Here is a tiny trained network, its code and every weight. The questions are about switching its units off for an input and a target symbol, where a switched-off unit gives its printed mean instead of its output.

import numpy as np


def w(rows, s, z=0):
    codes = np.array(rows[::2]) - 128.0
    scale = np.full(codes.shape[1], s)
    scale[-1] = z or s
    return codes * scale


def norm(h):
    return h / np.sqrt((h * h).mean(-1, keepdims=True) + 1e-5)


def f(y):
    return y / 2 * (1 + np.tanh(0.7978845608 * (y + 0.044715 * y**3)))


def softmax(a):
    e = np.exp(a - a.max(-1, keepdims=True))
    return e / e.sum(-1, keepdims=True)


def log_softmax(a):
    a = a - a.max(-1, keepdims=True)
    return a - np.log(np.exp(a).sum(-1, keepdims=True))


def net(x, mask):
    ids = ['ΓΞαβζηφ'.index(c) for c in x.split()]
    T = len(ids)
    res = E[ids] + P[:T]
    r = norm(res)
    for j in range(2):
        rows = slice(3 * j, 3 * j + 3)
        q, k, v = (r @ M[0][rows].T for M in (Q, K, V))
        z = softmax(np.where(np.tri(T) > 0, q @ k.T / 3**0.5, -1e9)) @ v
        o = O[0][rows]
        res = res + np.where(mask[j], z, o[:, -1]) @ o[:, :-1]
    y = f(norm(res) @ A[0][:, :-1].T + A[0][:, -1])
    res = res + np.where(mask[2:6], y, B[0][:, -1]) @ B[0][:, :-1]
    return log_softmax(norm(res)[-1] @ U[:, :-1].T + U[:, -1])


Q, K, V, O, A, B = {}, {}, {}, {}, {}, {}
E = w([
[155,93,73,104,164,63],'Γ',
[118,142,146,143,193,80],'Ξ',
[125,43,148,133,115,51],'α',
[63,147,76,134,118,69],'β',
[28,198,28,126,125,213],'ζ',
[255,119,124,143,175,76],'η',
[106,187,167,226,93,99],'φ',
],0.01)
P = w([
[144,80,106,180,102,215],'0',
[239,121,226,127,152,76],'1',
[115,92,124,187,227,80],'2',
[160,122,45,93,23,1],'3',
[202,149,226,116,133,80],'4',
[88,125,120,195,200,98],'5',
[151,146,10,95,1,114],'6',
[185,155,224,117,122,97],'7',
[79,128,117,193,200,117],'8',
[143,128,26,94,48,50],'9',
[173,162,222,122,117,103],'10',
[91,139,119,207,190,136],'11',
[163,111,18,97,44,80],'12',
],0.0082)
Q[0] = w([
[109,165,96,67,134,126],'H0',
[120,142,174,42,105,130],'H0',
[157,122,139,3,58,83],'H0',
[128,169,98,85,96,129],'H1',
[122,158,187,2,129,131],'H1',
[100,89,116,170,198,156],'H1',
],0.013)
K[0] = w([
[146,150,129,140,154,112],'H0',
[76,133,191,38,143,60],'H0',
[126,183,192,31,135,85],'H0',
[56,174,167,103,153,139],'H1',
[105,177,141,9,177,79],'H1',
[128,53,110,151,124,201],'H1',
],0.013)
V[0] = w([
[91,176,83,71,85,168],'H0',
[205,235,145,68,118,141],'H0',
[151,136,117,139,89,177],'H0',
[83,235,68,142,192,169],'H1',
[138,74,30,5,187,118],'H1',
[143,211,161,95,254,179],'H1',
],0.0081)
O[0] = w([
[158,149,147,189,89,121,2],'H0',
[120,197,31,227,150,41,121],'H0',
[219,186,76,113,103,72,107],'H0',
[77,61,141,65,209,68,89],'H1',
[190,29,103,175,169,254,101],'H1',
[133,148,156,125,232,121,76],'H1',
],0.0089,0.0057)
A[0] = w([
[141,118,7,164,133,104,3],'N0',
[189,89,121,101,108,108,205],'N1',
[65,86,52,93,131,143,86],'N2',
[125,221,193,111,161,133,9],'N3',
],0.012,0.0039)
B[0] = w([
[37,130,37,191,103,254,255],'N0',
[41,136,62,177,140,62,222],'N1',
[189,102,124,223,143,26,202],'N2',
[181,96,158,118,124,249,143],'N3',
],0.0094,0.0065)
U = w([
[214,38,149,134,178,204,181],'Γ',
[66,92,150,55,253,142,117],'Ξ',
[187,135,128,84,60,168,214],'α',
[77,2,157,142,85,71,3],'β',
[204,105,145,208,205,34,59],'ζ',
[48,171,35,138,187,196,155],'η',
[69,226,119,51,105,74,126],'φ',
],0.0068,0.0026)

Each question gives the input, a string of symbols that net reads in full, and the target symbol t.
The units are the heads (3 rows each of Q, K, V and O) and the neurons (one row each of A and B). Each row of codes is followed by its name. A weight is (code - 128) times the scale printed after its matrix; where a second scale follows, it is the last column's (O, A, B and U).
mask holds one flag per unit, heads first, then neurons. A switched-off unit (its flag False) gives its mean, the last column of its rows in O or B, instead of its output. The means were averaged over made-up inputs and are rounded, as every weight is.
A unit's drop is (log p(t) with every unit on - log p(t) with that unit switched off) / (log p(t) with every unit on - log p(t) with every unit switched off).
The circuit of an input: a set's keep is (log p(t) with only the set's units on - log p(t) with every unit switched off) / (log p(t) with every unit on - log p(t) with every unit switched off). Starting from all 6 units, units are removed one at a time, each time the one whose removal leaves the highest keep (on an exact tie, the one counted first), for as long as the keep stays at least 0.8.
units of the circuit, in order: the units of the circuit, biggest drop first
most important unit: the unit with the biggest drop
top k neurons: the k neurons with the biggest drops, biggest first
heads that matter: for each layer, one digit per head in row order, 1 if its drop is at least 0.15 and else 0, layers parted by /
drop of u: that unit's drop, to one decimal
input α η η, target α: heads that matter : 11
input β Ξ Ξ ζ β ζ, target β: top 2 neurons : N2; N0
input α φ Ξ β β Γ α ζ Ξ η ζ, target Ξ: units of the circuit, in order : H1; N0
input η β α Ξ β Γ Ξ Γ φ β φ β ζ, target φ: units of the circuit, in order : H1
input Ξ η Ξ Γ α Γ φ, target φ: units of the circuit, in order : H1; N0
input Γ Γ η φ φ, target α: units of the circuit, in order : N3; H1; H0
input Ξ Γ η φ φ η φ η β, target Ξ: units of the circuit, in order : H1; H0
input η φ η Γ η Γ η η α Ξ φ, target α: heads that matter : 00
input Γ α α η Γ ζ φ φ β, target Γ: units of the circuit, in order : H1; H0
input β Γ ζ Γ Ξ φ, target β: heads that matter : 01
input α η η α η Γ, target α: heads that matter : 11
input ζ β η Γ ζ η β η Γ, target ζ: heads that matter : 01
input Ξ α η, target Ξ: units of the circuit, in order : H0; H1
input Γ β ζ β Ξ Γ η β η Ξ Γ Γ, target Γ: most important unit : H1
input Ξ φ Ξ η η φ, target Ξ: units of the circuit, in order : H1; H0
input β β Γ φ φ Γ, target β: units of the circuit, in order : H0; H1
input Ξ β Ξ Γ η ζ β η Γ β β α ζ, target ζ: units of the circuit, in order : N2; H1
input η β Γ η, target η: top 2 neurons : N0; N2
input β Γ Ξ, target β: top 2 neurons : N0; N1
input Γ β Γ η Γ α, target Γ: units of the circuit, in order : H1
input ζ η ζ Γ Γ φ, target ζ: heads that matter : 11
input α η β ζ Γ β ζ Ξ η α Ξ β, target α: heads that matter : 11
input Γ Ξ η η η β η ζ η Γ ζ, target Ξ: drop of H1 : 1.0
input β η η Ξ ζ Ξ ζ β ζ Ξ Ξ η, target β: drop of N2 : 0.1
input β η ζ φ η α β φ β φ ζ Γ, target β: drop of H1 : 0.2
input Ξ φ Γ Γ β η ζ ζ Ξ Ξ β φ, target Ξ: drop of N0 : 0.1
input β ζ Γ η Ξ, target Γ: units of the circuit, in order : N3
input ζ β φ β β Γ η Γ ζ, target ζ: top 2 neurons : N2; N0
